[128 = 0]

zefvokem: [ 82 137 111 143 110  82 168 113 130 127 127 115 104 132 151 168 134 134
 119 153 133 133 128 121 159 160 134  97]
zefvokem: [ 83 121 115 116  90  61 128 115 142 124 129 103  81 121 140 109  92  95
 101 200 128 171 104 198 161 172  85  94]
zorerozil: [108 188 104  80 105  76 144 130 190 123 180 141 106 142 113  80 158 122
 105 168 190  70 156 166 126 123 135 102]
zefvokem: [150 162 132 130 138  89 130 144 110 124 171  82 148 174 162 134 128 123
 142 122 100 136 134 149 140 162  86 113]
kofamfasip: [ 86 122 119 128  92 122 183 108 134 103 135 139 108 128 156 153 136 156
 118 155 153 131 101  98 173 148 144  98]
zefvokem: [139 128 124 146 150 119  74 154 122 150 130 117 147 117  71 115 110  89
 170 119  99 102 146 161 104  99 112 167]
zorerozil: [ 84  35 111 144  78 133 108 160 111 109 123 150 189 144 169 110 104 172
 153 154  84 131  83 170 214 130 100 112]
zorerozil: [117 142 110 115 120 143 148 141 144 137 148 145 117 118  86  90 101 127
 148 136 152  76 123 150 141 116 137 126]
zorerozil: [131 111 141 126 138 169 138 121 109 113 126 129 141 110 119 130 116 130
 136 113 139 148 115 124 139 141 139 127]
gudlakup: [141  96 126 128 127 138 114 127 106 141 113 118 132 138 160 113 113 126
 119 144 100 153 107 152 158 144 102 108]
kofamfasip: [ 98 126 131 117  81 105 137 113 152  78 161 143 134 136 149 145 176 144
 127 168 158 127 107  98 158 118 132 124]
kofamfasip: [113 126 116 119 120 108 145 178 143 135 129 137 155 155 151  84  70 180
 115  87 109 120 146 187 118 153 114 113]
zefvokem: [106  70 147 167 130 114  46 124 106 112  96 113 153  83  82 167 126  76
 162 142  89 182 121 143 116 108 111 181]
kofamfasip: [119  96 111 138 112 157 141 116 130 149  91 162 106 120 139 133 136 149
 117 144 126 106 109  90 147 100 152 123]
zorerozil: [ 98 101 136 147  87 161 157 121 102  70 175 129 147 119 112 160 125 133
 196 158 135 119  62  86 203 125 122 139]
gudlakup: [110 130  94  86 116  97 109 118 173 160 124 151 109 127 131  69 160 112
  81 185 167  93 151 192 148 121 137  85]
gudlakup: [154 154 140 162 186 131 141 145  75 142 141  76 166 147 131 173 112 122
 167  64  88 139 155 125 122 169 119 129]
zefvokem: [113  78 117 132 134 197 149 161 123 128 108 184 203 130 140 115 129 210
 138  64 133  85 141 116 150 111 181 121]
kofamfasip: [106 102 108 143 102 137 158 128 127 148  96 148  94 126 142 128  93 153
 121 142 113 117 100 113 149 123 132 118]
zefvokem: [204 159 127 144 129 161 143 122  91 154 158 102  89 174 147 131 125 109
 170 150  85  89  75  59 150 100  84 141]
zorerozil: [191 142 125 103 129 195 169 155 124 146 143 152 130 174 167  67  96 186
 121  89 121  85 106 106 128 115 121 116]
gudlakup: [ 96 166 146 130 108  52 120 112 150  89 152  94  95 113 105 161 130  86
 125 156 142 173 133 135  95 147 106 148]
gudlakup: [114  99 122 145 174 113 102 126 119 162  67 130 171 121 159 165 170 144
  88  86 113 154 194 144 109 146 167 107]
kofamfasip: [104 193 163 140 124  13 131 132 134  61 188  59 150 160 158 200 154 116
 133 111 119 196 161 129  92 187  90 139]
gudlakup: [147 156 115 109 137 122 150 121 129 152 141 116 107 150 151 106 133 124
 109 143 137 111 132 142 144 147 120  92]
kofamfasip: [180 123 112 135 174 151  98 168 128 200  78 151 155 156 146  94 121 164
 107  60  83  86 180 137  73  93 141 138]
zorerozil: [ 95 167 131 130 122  55 115 103 164 111 134 118 103 113 109 173 183  97
 109 152 159 138 165 112  90 122 145 140]
gudlakup: [105  79 103 134 102 143 129 124 118 141 115 147 133 130 148 118 131 139
 135 171 117 107  96 137 196 121 127 102]
zorerozil: [135 165 130 103 141  89 106 127 136 126 167  93 124 130 107 100 129  77
 128 154 144 135 145 191 127 153  99 115]
zefvokem: [130 146 118 136 157 108 115 169 138 146 133 134 183 151 125 127 141 157
 138  70 114  86 187 146  98 119 145 137]
gudlakup: [141  99 142 120 211 153  54 130 124 157  69 138 201  86 101 126 172 113
  92  57 140 160 220 180  67 130 182 134]
kofamfasip: [157 113 135 129 131 158 118 129 119 138 109 138 122 131 138 117 119 135
 122 119 111 134 114 109 115 110 123 140]
kofamfasip: [175 109 181 124 165 175  63 106  97  97 121 103 147  86  88 136 132  70
 140 110 126 206 119 128  86 125 114 174]
kofamfasip: [114 139  98 125 157 118 151 172 129 178 118 124 139 135 112  81  56 146
 126  87 115  93 165 211 125 162 129  99]
gudlakup: [137 118 119 117 121 153 133 128 129 138 128 144 125 132 134 103 127 137
 125 139 134 107 114 129 147 118 130 117]
zefvokem: [111 143 115 150 163 126 108 151 126 150 134 125 152  99  44 135 117  97
 180 101 130  77 167 152 110 108 151 159]
kofamfasip: [183 119 173 121 164 153  33 121 116 105 131 112 166 103  86 124 162  70
 143 112 121 175 141 133  71  95 112 187]
zorerozil: [129 147 125  77 128 154 149 137 151 115 166 143 139 123 109  60 112 136
 116 126 183 105 134 182 140 145 138 100]
zorerozil: [118 122 131 136  72 135 168 133 147  83 147 168 138 165 181 157 165 204
 132 125 130 102  96  33 141  91 141 142]
gudlakup: [139 130 109 114 149  91  98 152 146 174 102 130 146 154 160  90 132 141
  84 111 108 119 179 189 103 135 122 104]
zorerozil: [161 149 137 149 146 132 141 106 117 147  99 122  96 141 158 178 159 134
 109 109 111 139 135  49  91 113 141 140]
zefvokem: [137 126 152 102 131  79  55 135 155 111 119 115 141 122 130  98 132 101
  85 128 124 193 159 193  67 135  98 146]
gudlakup: [137 220 134 124 150  89 162 137 145 120 182  98 111 140  91 144 129 111
 148  99 154  97 164 116  82 140 131 142]
zefvokem: [ 79  51 130 175 131 127  95 157  99 109  98 139 223 120 140 180 138 167
 162  86  83 147 144 135 155 130 146 143]
[121 157 115 182 170  74 123 105 115 179  81 102 101 127 130 224 180 101
 124 115  97 123 181  70  91 121 157 138] : kofamfasip
[156  85 139 108 152 196 121 153 103 135 109 138 170 125 141  71  73 156
 117  81 115 155 121 182 134 152 122 113] : zorerozil
[148 145 141 134 142 131 105  97 114 124 140 105 107 111  98 155 161  71
 148 157 135 137 119 101 126 115 123 146] : kofamfasip
[120 100 135 131 123 181 151 110 115 111 117 149 131 105 122 143 132 143
 135 125 147 133 103  91 151 123 156 128] : zefvokem
[100 187 110 139 153  72 130  95 127 140 169  82 101 105  65 173 174  42
 165 180 163  94 156 140 154 144 138 116] : kofamfasip
[135  83 127 127 174 206 151  67  87 152  74 141 139  97 164 170 196 130
  91 127 161 154 135  87 181 154 195  72] : gudlakup
[144 156 139 112 140  98 114 133 146 123 135 119 136 144 146 122 148 131
  99 109 133 145 161 139  86 135 124 129] : zefvokem
[155 128 134 144 120 133 137 141 105 146 114 104  82 138 132 112  43 119
 137 125  77 156  87 133 113 139  77 144] : kofamfasip
[104 130 116 153  84  58  99 151 132 111 170 106 135 157 125 140 127 109
 178 177  86 105 104 141 159 110  74 150] : zorerozil
[220 115 148  85 125 210 133 154 116 119 150 152 170 193 212  53 125 199
 103  88 111 124  95 110 133 116 100 114] : zefvokem
[152 139 148 143 160 159 128 142 100 118 143 110 156 123  99 144 110 122
 167  80 116 132 133 115 109 132 128 155] : gudlakup
[ 57  30 114 155 103 113  49 139 147 138  47 172 144  64  78 124 105 116
 124 150 105 151 134 179 117  87 144 165] : zefvokem
[138 143 117 125 133 112 105 126 150 137 135 147 152 148 141 140 208 137
 122 132 139  82 162  96 120  88 153 131] : kofamfasip
[ 90 147 113 142 141  96 157 114 128 138 125 115 120 118 122 170 147 121
 127 131 145 119 155 126 143 154 155 104] : kofamfasip
[124 123 119 151 182 141 125 125  74 149 145  85 175 119 104 159 138  88
 178 119 117 117 147 164 186 169 134 101] : gudlakup
[120 188 128 148 153 104 161 104 123 131 148 100  98 117  93 189 157  94
 152 125 150 108 151  81 114 136 153 135] : zefvokem
[ 65  35 108 178  58  70  94 107 122 137  53 137  86 120 180 176 121 127
 108 213  62 182  73 114 174 114  95 129] : zefvokem

dekikmafim: [ 87 127 175 129 136 143  84 163 102 163 138 189 140 116  47 122  80 148
 196 137 181 124 119 127 135  75 131  63]
kodlef: [ 94 122  65 135 147 119 144 138 116 144 156 109 150 121 127 150 129 144
 180 116 129 139 135 101 138 144 102 156]
dekikmafim: [125 148 148 109 116 132 136 155 144 103 125 154 121 172 166 124 113  82
 113 118 125  94 136 156 124 165 166 133]
lanvig: [151 103 169 173 120 169 134 100  62 136  57 150 183  83  78 109 111  87
 168 159 183 159 119 115 126  85 133  92]
pimtimab: [139 138 106 129 128 133 147 129 104 151 137 115 142 136 136 127 132 112
 159 132 140 145 165 130 138 130 123 145]
kodlef: [ 79 132  64 105 142 139 130 103 128 134 136 110 126 164  76 129 155 216
 166 121 122 121  66  94 159 127  55 161]
kodlef: [ 80 119  94 124 158 144 142 160 139 119 140 117 101 161 110 152 109 132
 133  97 103 150 121  91  92 181 121 186]
serudupop: [145 142 140 179 161 125 101 164 107 123 171 143 129  83  81 140  99 110
 155 151 125 155 162 126 128  92 159 119]
dekikmafim: [170  93 165 137 108 131 140  66 132 104  38 115 136  67 109  87 149 125
  69 153 140 125  59 131 137 111 109 105]
serudupop: [148 138 172 119 106 151 120 114 122 124 103 144 120 165 135 117 133 117
 106 133 134 125 132 144 115 116 144 110]
dekikmafim: [105 117 115 145 129 123 115 133 100 157 148 142 171 102 121 145 118 140
 190 129 157 133 143 114 136  97 120  93]
pimtimab: [118 135 123 145 133  83  91 140 168  97 179 126 119 116 166 163 136 152
 106 119  90  97 119 130 130 120 148 101]
serudupop: [ 99 121 138 128 118 157 116 117 105 121 111 167 168 143 109 128 122 144
 162 130 153 110  95 119 131 107 121  99]
kodlef: [104 112  82 134 183 158 154 147 122 105 126 136 126  77  30 103 105 147
 135 140 117 151  75  97 133 149  91 198]
serudupop: [ 71 152  98 110 131 123  89 159 134 130 216 174 157 168 149 162 125 183
 179 111 120  86 137 130 138 107 129 101]
dekikmafim: [134 124  99 144 131 115 121 106 122 142 150  98 134 115 136 147 153 162
 137 128 115 148 140 109 130 107 107 128]
lanvig: [109 144 135 142 137  63 107 173 169 120 154 110  90 128 148 158 106 105
 138 113 119 101 132 137 145 151 160 106]
lanvig: [174 154 151 108 122 151 157 128  89 170  94 134 124 125  75  68 116  90
 158 164 179 144 158 166 170 111 120 137]
pimtimab: [124 133 177 144 144 123  93 147 152 103 117 135  76 129  73 128 106 134
  99 132 115 129  92 124 117 119 146 113]
serudupop: [112 127 104 159 125 160 135  85  83 102  77 133 183 142  82 126 143 143
 188 148 154 120  63 100 163 107  95 125]
dekikmafim: [ 98 132 131 131 147 146 112 146 105 150 134 148 126 129  50 123 104 153
 181 135 154 141 114 112 138 103 109 120]
lanvig: [139 176 129  69 113 116 176 149 124 189  86  88  66 212 107  84 120  81
 171 127 176 126 161 167 183 177 111 167]
dekikmafim: [142  98  93 136 142 136 148 104 118 133 130 114 153  62 116 116 142 149
 112 138 119 155 122 110 122 119  98 153]
kodlef: [137 170 178 143 100 104  83 101 135 131  96  92  72 221 115 148 151 148
 145 131 135 117 109 131 155  96 132  78]
dekikmafim: [130 112  93 162 111 113 159  79  98 127  63  82 173 119 144 138 154 108
 178 134 157 129  97 103 164 135 100 123]
dekikmafim: [121 116 139 125 132 108 135 154 134 163 124 107  99 120 130 136 106 102
 135 112 141 152 160 123 111 148 137 127]
serudupop: [ 83 103 121  54 100 129 141 123 150 171 123 144 133 152 167 117 133 165
 121  95 149 101 118 134 116 151  96 114]
pimtimab: [102 105  70 120 157  62 150 173 173 131 175 112 131  38 156 135 108 119
 126 112 114 107 130 130 147 173 124 149]
pimtimab: [104 132 128 145 122 166 145 113 103 106  67 112 124 212 115 147 129 103
 157 114 134 143 100  94 111 163 126 157]
serudupop: [102 101 138  86 133 153 125 146 116 199 150 149 118 114  97 116 107 164
 137 112 153 164 164 118  90 113 103 122]
kodlef: [156 119 207 141 120 110  79 123 134 144 116 152 111  67  80 106 113 144
 106 155 152 126 114 148 135  58 141  47]
lanvig: [ 99 170 102  99 124 165 145 130 113 117 118 134 120 240 111 123 136 135
 170 121 132 109 110 128 151 158 111 171]
serudupop: [107 132 102 150 144 152 118 122  97 126 143 137 155 134  85 140 129 159
 177 136 133 141 115 101 136 103 108 134]
lanvig: [131 136 125 127 150 102 138 157 148 130 125 108  87 107  93 115 109 109
 125 132 127 131 121 134 148 151 129 150]
pimtimab: [ 93 135  95 131 109 115 120  94 137 106 119 103 139 195 168 165 164 164
 151 108 115  98  87 104 143 139 107 121]
pimtimab: [125 132 139 183 138 119  95 152 146  60 170 143 137 137 188 187 120  99
  97 113  74 119 143 116  82 137 194 119]
lanvig: [100  93 103  87 136  93 132 140 187 137 159 117 102  85 161 131 131 169
  69  97  97 115 113 123 104 161 108 140]
kodlef: [ 88 113  86  91 155 166 156 130 144 114 118 126 103 149  77 111 128 171
 105 111 104 138  74  98 110 173  81 202]
lanvig: [ 97 135 121 115  93 180 128  92  91 123 107 153 178 225 164 148 152 146
 168 113 143 112 119 113 115 123 118 117]
pimtimab: [142 134  87 145 139 106 120 116 113 152 175 109 151  85 124 135 148 163
 160 144 127 141 153 124 157  89 105 123]
lanvig: [146 165 109 115 130 166 144 116 106 123 130 123 118 192 107 111 147 135
 138 141 120 138 138 135 143 130 114 175]
pimtimab: [153  94 123 105 130 115 131 132 142 144 174 167 171   7 156  96 125 143
  81 142 127 117 151 159 123 100 127 106]
kodlef: [117  78 122 120 139 115 133 158 129 167 169 158 167  21 153 127  98 122
 121 118 142 143 172 129  94 121 135 106]
lanvig: [149  85 170 184 127 102 117 122 114 138  88 116 146  36 122 139 106  86
 129 138 154 157 134 113 111 102 152  74]
serudupop: [128 144 121 124 136 110 115 151 114 170 170 136 133 106 104 122 116 139
 177 140 153 131 164 142 158  96 123 107]
serudupop: [ 97 133  54  85 126  98 148 121 153 156 167  92 122 154 166 139 159 179
 145 104 114 111 130 122 153 157  81 160]
kodlef: [ 99 110 133 118 150 139 127 152 145 130 124 127  89 129  90 131 105 140
 109 109 116 150 111 104  93 154 121 154]
kodlef: [128 103 134  65 106 122 144  88 151 180  87 100  92 124 115  90 153 182
  90 119 145 133  99 131 133 129  68 125]
pimtimab: [135 129 143 147 136 136 123 145 126 110 134 138 125 126 133 138 114 101
 116 127 116 138 144 127 105 134 157 133]
[ 69 123 118 134 147 131  77 143 134 125 182 162 137 129  88 159 119 205
 159 117 117 118  96  98 118  91 112  97] : kodlef
[ 95 121  80 183 162 124 140 139 113 101 116  89 130 134  99 170 118 112
 176 117 114 156 105  73 124 162 122 171] : pimtimab
[116 142 153 105 117  89 115 167 144 152 146 156 127 115 138 117 100 106
 156 129 163  86 142 167 162 124 150  79] : lanvig
[ 39  78 126  96 116  83 124 153 178 138 110 137 131 117 171 157 101 139
 135  75 146  82  77 107 110 180 121  86] : lanvig
[165 168 127  98 100 183 169  92  73 167  81 108 124 228 116  93 155 107
 165 144 162 154 167 145 151 129 105 168] : lanvig
[128 102 126 121 155 149 151 135 121 129  97 143 129  59  49  83 103 127
 119 146 145 144  87 122 135 132 102 155] : lanvig
[104 145 153 168 117 152 101 114 126  67  96 122 114 234 146 180 138 118
 128 109  99 122  94  96  95 144 159 125] : pimtimab
[101  89 143 140  88  87  88 108 154 133 156 127 163 123 254 196 149 149
 106  87 113 107 152 112  77 114 154  46] : lanvig
[136 141 101 118 110 117 148 102 121 143 114  95 134 162 158 129 156 129
 148 127 136 122 135 132 155 138 108 138] : kodlef
[134 123 146  52 105  89 133 144 180 158 150 154 114  90 172  85 125 140
  76 122 139  75 134 186 149 137 125  99] : pimtimab
[177 141 193 144 109 138 125 143 131  92 112 153 123 140 181 125 113  46
  75 135 118 120 168 165  98 138 202 112] : kodlef
[124 139 123 179 160 133  76 146 135  56 199 178 160  86 110 154 122 158
 116 147  81 106 103 122 123  84 159 112] : lanvig
[ 77 141 122 123 137 151 116 181  97 138 173 201 182 140 114 136  84 114
 210 125 164 102 149 136 136 119 149 105] : dekikmafim
[157 143 120 138 140 182 132  96  81 158 124  97 103 170  65 121 152 164
 140 143 122 201 157 100 110  95  94 173] : serudupop
[115 125  93 170 147 142 145 129  99 114 119 104 145 140 118 157 125 105
 169 123 123 159 133  91 119 147 128 163] : pimtimab
[112 136 125  98 133 111 139 132 139 162  97 101  82 142  68 101 122 146
 152 129 155 127  96 129 167 140  89 138] : pimtimab
[124 137 109 116 138  67 107 144 168 142 180 113 106  87 133 130 133 165
 124 129 116 102 126 144 164 115 117 108] : pimtimab
[ 83 117 125 135 135 107 118 151 149 110 125 135 125 129 128 150 108 126
 143 109 128 104  93 113 127 152 135 115] : lanvig
[190 146 164 135 116  99 138 127 147 120 106  98  89 119 155 110 133  74
  79 143 120 129 156 164 139 139 161 129] : serudupop
[133 134 200  96 105 168  98 138 107 170 133 182 121 161 112 110 109 136
 126 131 159 136 167 152  97  84 146  80] : serudupop
[135 130 104 146 113 116 116 127 105 127 188 167 217  88 201 148 137 121
 164 138 136  98 174 148 142  91 152  83] : kodlef
[106 136  85 152 158 147 148 159 118  92 151 133 143 144 128 150 112  99
 150 119 104 137 135 107 114 169 143 184] : kodlef
[139 118 141 151 124 149 145 110  94 136  71 113 136 131  98 121 123  97
 153 137 155 157 122 112 126 127 123 131] : lanvig
[131 154 122 154 124 149 141 139  99 117 123 113 129 205 159 159 126  74
 161 118 123 147 173 118 111 156 160 156] : pimtimab

gomep-lupon: [166 161 141 122 161 111 124  82 113 149 164 157 125 158 123  81 119 114
 121 109 113 139 178 125  87  96 128 130]
duvo-ferap: [136 119 132 132 104 154 100 127 143 102  90 104 132 153 141 123 119 115
 115 171 144 123 110 132 139 168 131 126]
rit-ker: [149  75 141  79 138 152 147 120 156 100 130 116 102 150 141 144 147 150
 142 172 122  96 106 118 164 124 178 189]
rit-ker: [122 139 121 163 135 131  90 138 107 136 109 146 119 131 118 103 110 122
 134 121 113 139 157 133  99 154  87 100]
gime-rere: [184 147 150 131 157  99 105  95 118 130 169 121 165 125 101 107 113  67
  87 119 171 135 129 147 128  87 150  96]
gime-rere: [117 111 147 123 111 104 119 182 102 144 150 113 172  78 108 157 152 107
 118 122 186 125  79 148 185  78 147  68]
duvo-ferap: [134  91 134 152  44 144 118 126  92 142 127 134  74  82 187  18 156 110
 101 119 157 108 128 130  88 106 127 200]
gime-rere: [142 110 147 119 105 116 104 138 123 135 152 126 141 141 139  96 126 120
 143 105 131 118 121 146 145  95 138 141]
duvo-ferap: [187 102 175 122 155 123 109 145 131  90 194 144  83 123 113  92 101  85
 162 118 122  97 139 134 156  76 163 162]
gomep-lupon: [131 132 136 113 142 131 139 133 130 124 130 126 133 131 118 153 136 128
 126 151 139 127 121 121 146 122 144 109]
gime-rere: [121  86 145 102 101 124 142 154 122 141 167 151  88 126 158  91 147 163
 182  91  92 102 135 127 140  77 141 197]
rit-ker: [149 210 173 154 144 135  69 158 101 121 135 172 117 190 109  87  81  91
 164 149 107 150 195 121 113 129  91  32]
gime-rere: [ 89 114 118  95 132 159 197 156 166  97 114 129  78 126 141 197 144 185
 174 157  87 111 115  92 158 150 147 174]
rit-ker: [137  87 128 145  95 108  57 136 133 132 131 106 170 149 135  88 100 117
 145  74 121 120 108 176 142 129 110 147]
duvo-ferap: [ 60 190 105 147 120 141 186 170 148 112 101 136 109 111 126 202 117 158
 160 128  96 150 133  95 128 170  95  91]
rit-ker: [149 107 128 133 155 145 128 118 136 101 123 128  93 118 119 128 121 117
 122 153 126 115 133 120 124 146 138 153]
duvo-ferap: [157  71 118 128 141 159 104 103 165  79  96 100 104 145 131 127 110 122
 120 164 121 103 109 134 136 182 144 191]
gomep-lupon: [140 153 145 117 114 120 151 128 164  98 161 116 130 147 138 138 101 113
 152 106 116 124 119 127 150 110 149 151]
duvo-ferap: [119 114 114 152 112 107 111 133 115 145 132 119 152  95 124 116 126 117
 114  87 143 132 114 150 122 121 112 125]
gime-rere: [142 156 105 143 152 133 110  70 139 130  97 124 145 168 124 116 107 124
  98 136 114 148 155 129  81 177 105 124]
rit-ker: [115 130 145 111 125 151  96 153 109 144 104 159 111 189 140 106 136 167
 172 161  91 127 163 118 127 140 109 105]
gomep-lupon: [105 143 145  90  61 118 161 135 101 180 147 139 144 137 177  94 181 157
 128 119 146 131 123 121 130  65 146 133]
gime-rere: [108 128 117 155  82 128  61 142 115 146  78 105 185 152 136 110 118 122
 113 127 148 144 110 159 128 167  90  78]
duvo-ferap: [125 128 125 131 130 120 130 129 124 136 134 130 133 119 125 128 129 129
 128 114 128 130 129 131 125 121 125 126]
rit-ker: [ 83  82  80 137 145 138 106 135 142 136  66 112 150 135 115 178 130 183
 140 126  95 131 111 140 130 199  91 132]
duvo-ferap: [150 119 154 126 145 123 155 146 122 111 190 162  60  96 127  99 121 117
 166 100 104 106 154 113 127  75 146 177]
gime-rere: [135 123 136 121 123 123 121 130 131 127 136 122 140 136 129 126 126 123
 131 124 133 125 120 135 141 117 137 128]
gomep-lupon: [108 117 110 157  67 131 122 134 136 121 107 103 132 101 157 107 122 118
 113 104 142 127 101 141 120 149 113 157]
gomep-lupon: [142 198 146  98 117 115 178  95 145 132 161 128 149 161 146 133 129 116
 118 127 137 144 138 111 125  90 156 119]
gomep-lupon: [110 201 110 128  95 129 177  87 138 140 105 110 160 133 152 144 140 120
  74 144 160 159 122 110  99 143 129 102]
gomep-lupon: [106 130 117 155  44 122 133 137 159 109 132 103 125 119 175  94  99 121
 147  63 113 123 106 144 123 136 113 193]
rit-ker: [125  76 126 125 112 146  98 133 107 144 109 145  94 138 151  76 147 158
 144 135 106 110 143 131 110 136 116 171]
duvo-ferap: [153 103 147 140 114 137 110 142 132  97 144 126  92 114 135  94 111  99
 138 128 132 107 124 133 137 120 140 162]
gime-rere: [157 147 134 182 125 103  71 113  68 163 143 148 138  91 114  43 119  68
  80  97 168 145 160 150  74 104  94  84]
gomep-lupon: [ 87 128 110 131  87 136 144 146 131 137  98 117 134 117 149 144 144 153
 129 128 129 133 109 124 130 148 115 129]
[182 196 127 149 147 121 141  50 141 107 130 101 158 123 115 121 105  48
  36 155 190 153 130 125  92 140 147  98] : gomep-lupon
[162 111 119  70 186  94  97  47 106 204 128 123 232 195 105 130 170 155
  76 139 151 147 132 154 119  99 148  88] : duvo-ferap
[131  97 120  64 137 107 126  92 166 150 134 101 203 205 136 161 139 178
 147 107 103 125 101 152 164 116 155 158] : gime-rere
[147 133 134  75 192 128 167  89 132 144 151 156 114 168 117 147 150 165
 141 151  96 126 162 103 120 104 156 145] : duvo-ferap
[123 102 129 142  53 130 120 139 117 130 115  94 143  84 159  99 149 100
  86 130 189 119  79 145 140 119 141 141] : gomep-lupon
[130  85 103 136 129 111 119 115 163 109 125  83 168 107 116 161 111 119
 113  93 138 120  80 158 152 147 136 161] : rit-ker
[220  71 159 146 143 138 101  96 140  65 174 118  62  93 127  53  97  48
 103 134 155  86 126 139 124 106 174 219] : rit-ker
[178 187 102 142 202 146 142  13 164 100 108 138 102 187 118 111  83 110
  87 153  89 150 196 102  41 195 116 162] : gime-rere
[127 102 147  98  70 113 111 137 120 158 151 123 155 157 166  83 148 145
 149  97 130 116 112 150 149  79 143 157] : rit-ker
[112 121 104  99 133 120 181  78  96 194 136 161 109 116 155  95 189 183
 106 113 112 133 161 106  69  95 129 177] : duvo-ferap
[107 106 107 170 118 133  68 141  95 155  92 148 118 128 130  79 120 145
 139 105 101 134 157 144  87 164  69 122] : rit-ker
[140 144 130 118 145 144 148 113 162  92 121 117 117 151 126 157 111 123
 130 157 119 126 127 114 137 153 144 139] : gime-rere
[160 216 150  88 163 108 173  64 119 163 172 160 147 182 130 112 139 124
 108 135 126 156 181 102  91  75 150  97] : gomep-lupon
[ 91 219 111  92 145 134 202  94 126 165  99 141 159 163 132 190 166 169
  99 177 132 169 150  85 104 139 128  60] : gomep-lupon
[144 138 139 131 110 124 136 128 158  94 148 106 131 128 134 132 101  98
 132 114 135 122 109 134 148 122 146 149] : gomep-lupon
[127 138 120 164 137 139 120 125  92 139 117 159  81  95 126  86 130 118
 112 133 125 134 167 114  76 141  98 124] : rit-ker
[167 179 148 164  94 178  72 115 187  34  74  89 118 207 146 109  46  61
 123 193 130 131 129 128 132 222 120 117] : gime-rere
[123 149  96 153 187 143 127 105 138 111  80 122 132 123  89 181 112 123
  95 168 128 147 138 116 105 198 104  84] : gomep-lupon
[106 186 139 121 159 114 163 161 132 128 154 150 133 132 102 184 116 137
 166 116 105 146 145 110 147 109 122  70] : duvo-ferap
[121 130 117 139 127 132 124 120 120 137 117 137 117 128 133 112 128 137
 126 123 116 132 144 125 104 141 111 135] : gime-rere
